Below are the code and all the weights of a small trained network. Each question names an input and a target symbol and asks about switching units off, where a switched-off unit gives its printed mean instead of its output.

import numpy as np


def w(rows, s, z=0):
    codes = np.array(rows[::2]) - 128.0
    scale = np.full(codes.shape[1], s)
    scale[-1] = z or s
    return codes * scale


def f(y):
    return np.maximum(y, 0)


def softmax(a):
    e = np.exp(a - a.max(-1, keepdims=True))
    return e / e.sum(-1, keepdims=True)


def log_softmax(a):
    a = a - a.max(-1, keepdims=True)
    return a - np.log(np.exp(a).sum(-1, keepdims=True))


def net(x, mask):
    ids = ['ΔΛαηθμπστ'.index(c) for c in x.split()]
    T = len(ids)
    res = E[ids] + P[:T]
    q, k, v = (res @ M[0].T for M in (Q, K, V))
    z = softmax(np.where(np.tri(T) > 0, q @ k.T / 4**0.5, -1e9)) @ v
    res = res + np.where(mask[0], z, O[0][:, -1]) @ O[0][:, :-1]
    y = f(res @ A[0][:, :-1].T + A[0][:, -1])
    res = res + np.where(mask[1:13], y, B[0][:, -1]) @ B[0][:, :-1]
    return log_softmax(res[-1] @ U[:, :-1].T + U[:, -1])


Q, K, V, O, A, B = {}, {}, {}, {}, {}, {}
E = w([
[111,79,172],'Δ',
[122,69,167],'Λ',
[215,251,118],'α',
[145,61,159],'η',
[172,80,250],'θ',
[168,46,23],'μ',
[26,165,172],'π',
[9,159,96],'σ',
[112,106,84],'τ',
],0.011)
P = w([
[106,2,185],'0',
[125,12,183],'1',
[134,26,183],'2',
[144,43,180],'3',
[148,62,174],'4',
[157,76,171],'5',
[161,93,167],'6',
[170,108,162],'7',
[181,127,159],'8',
[190,134,154],'9',
[195,144,143],'10',
],0.0061)
Q[0] = w([
[74,225,71],'h1',
[125,167,126],'h1',
[21,254,36],'h1',
[121,191,145],'h1',
],0.022)
K[0] = w([
[80,60,144],'h1',
[115,110,114],'h1',
[62,5,173],'h1',
[112,83,94],'h1',
],0.021)
V[0] = w([
[17,201,62],'h1',
[85,99,72],'h1',
[195,96,2],'h1',
[139,174,96],'h1',
],0.0091)
O[0] = w([
[6,1,163,1],'h1',
[86,88,44,107],'h1',
[241,5,94,97],'h1',
[151,56,202,75],'h1',
],0.0081,0.0067)
A[0] = w([
[84,64,66,131],'n1',
[166,80,80,170],'n2',
[181,120,155,154],'n3',
[93,145,27,179],'n4',
[140,60,241,154],'n5',
[180,105,130,253],'n6',
[190,148,134,170],'n7',
[190,129,171,26],'n8',
[193,53,56,162],'n9',
[44,151,187,129],'n10',
[174,50,78,141],'n11',
[206,43,6,56],'n12',
],0.012,0.0049)
B[0] = w([
[58,152,77,153],'n1',
[164,78,106,183],'n2',
[102,130,178,219],'n3',
[148,111,39,167],'n4',
[115,169,12,215],'n5',
[43,80,156,246],'n6',
[119,93,175,255],'n7',
[186,209,131,192],'n8',
[165,42,134,210],'n9',
[222,146,127,167],'n10',
[223,124,101,190],'n11',
[95,254,173,202],'n12',
],0.029,0.0088)
U = w([
[53,152,128,180],'Δ',
[140,155,65,149],'Λ',
[88,214,202,203],'α',
[149,36,86,186],'η',
[58,254,132,47],'θ',
[204,112,171,1],'μ',
[148,188,142,82],'π',
[171,213,120,135],'σ',
[64,53,172,158],'τ',
],0.0078,0.0064)

Each question gives the input, a string of symbols that net reads in full, and the target symbol t.
The units are the heads (4 rows each of Q, K, V and O) and the neurons (one row each of A and B). Each row of codes is followed by its name. A weight is (code - 128) times the scale printed after its matrix; where a second scale follows, it is the last column's (O, A, B and U).
mask holds one flag per unit, heads first, then neurons. A switched-off unit (its flag False) gives its mean, the last column of its rows in O or B, instead of its output. The means were averaged over made-up inputs and are rounded, as every weight is.
A unit's drop is (log p(t) with every unit on - log p(t) with that unit switched off) / (log p(t) with every unit on - log p(t) with every unit switched off).
The circuit of an input: a set's keep is (log p(t) with only the set's units on - log p(t) with every unit switched off) / (log p(t) with every unit on - log p(t) with every unit switched off). Starting from the 12 units with the biggest drops (on a tie, the unit counted first), units are removed one at a time, each time the one whose removal leaves the highest keep (on an exact tie, the one counted first), for as long as the keep stays at least 0.8.
circuit, biggest first: the units of the circuit, biggest drop first
most important unit: the unit with the biggest drop
k most important neurons: the k neurons with the biggest drops, biggest first
input σ η θ σ π π σ θ, target Λ: circuit, biggest first => [h1, n5]
input α Δ Λ η θ, target θ: circuit, biggest first => [n5, n9, n11]
input μ θ η σ Δ θ η η Δ, target τ: circuit, biggest first => [n12, n11]
input θ θ π, target σ: circuit, biggest first => [n10, h1]
input Λ Λ Λ τ η Δ, target η: most important unit => h1
input Λ τ η Λ, target η: 4 most important neurons => [n9, n11, n8, n2]
input Δ Λ θ μ σ, target Λ: circuit, biggest first => [n4, n12, h1, n9]
input θ θ η Δ, target α: circuit, biggest first => [h1, n5]
input θ η η π θ, target σ: circuit, biggest first => [h1, n10, n6]
input Δ Δ θ Λ Δ, target α: circuit, biggest first => [h1, n5]
input α Δ σ θ α η α Λ, target Λ: circuit, biggest first => [n5, h1]
input Δ η η Λ, target τ: 3 most important neurons => [n12, n5, n8]
input μ η σ τ η η μ η Λ, target μ: 2 most important neurons => [n9, n12]
input μ Λ η Λ, target τ: most important unit => n6
input Δ η η μ Λ σ θ η α, target α: circuit, biggest first => [n9, n5]
input Λ η θ π θ τ Λ η μ θ η, target μ: 4 most important neurons => [n9, n11, n12, n2]
input σ η θ θ τ θ Δ α μ, target μ: circuit, biggest first => [n12, n9, n11, h1]
input Λ π η, target σ: 3 most important neurons => [n10, n6, n9]
input η Λ η η η η η μ η Δ, target μ: 4 most important neurons => [n9, n11, n12, n2]
input Λ η μ Δ η σ Λ η θ μ Δ, target μ: 3 most important neurons => [n9, n12, n11]
input η η θ σ Δ η, target Λ: most important neuron => [n12]
input θ Δ α τ θ Λ θ Λ η θ, target θ: 2 most important neurons => [n5, n8]
input η η Δ η η η τ, target η: 3 most important neurons => [n4, n8, n3]
input σ θ θ θ η η η θ η Δ η, target τ: circuit, biggest first => [n12, n5, n11]
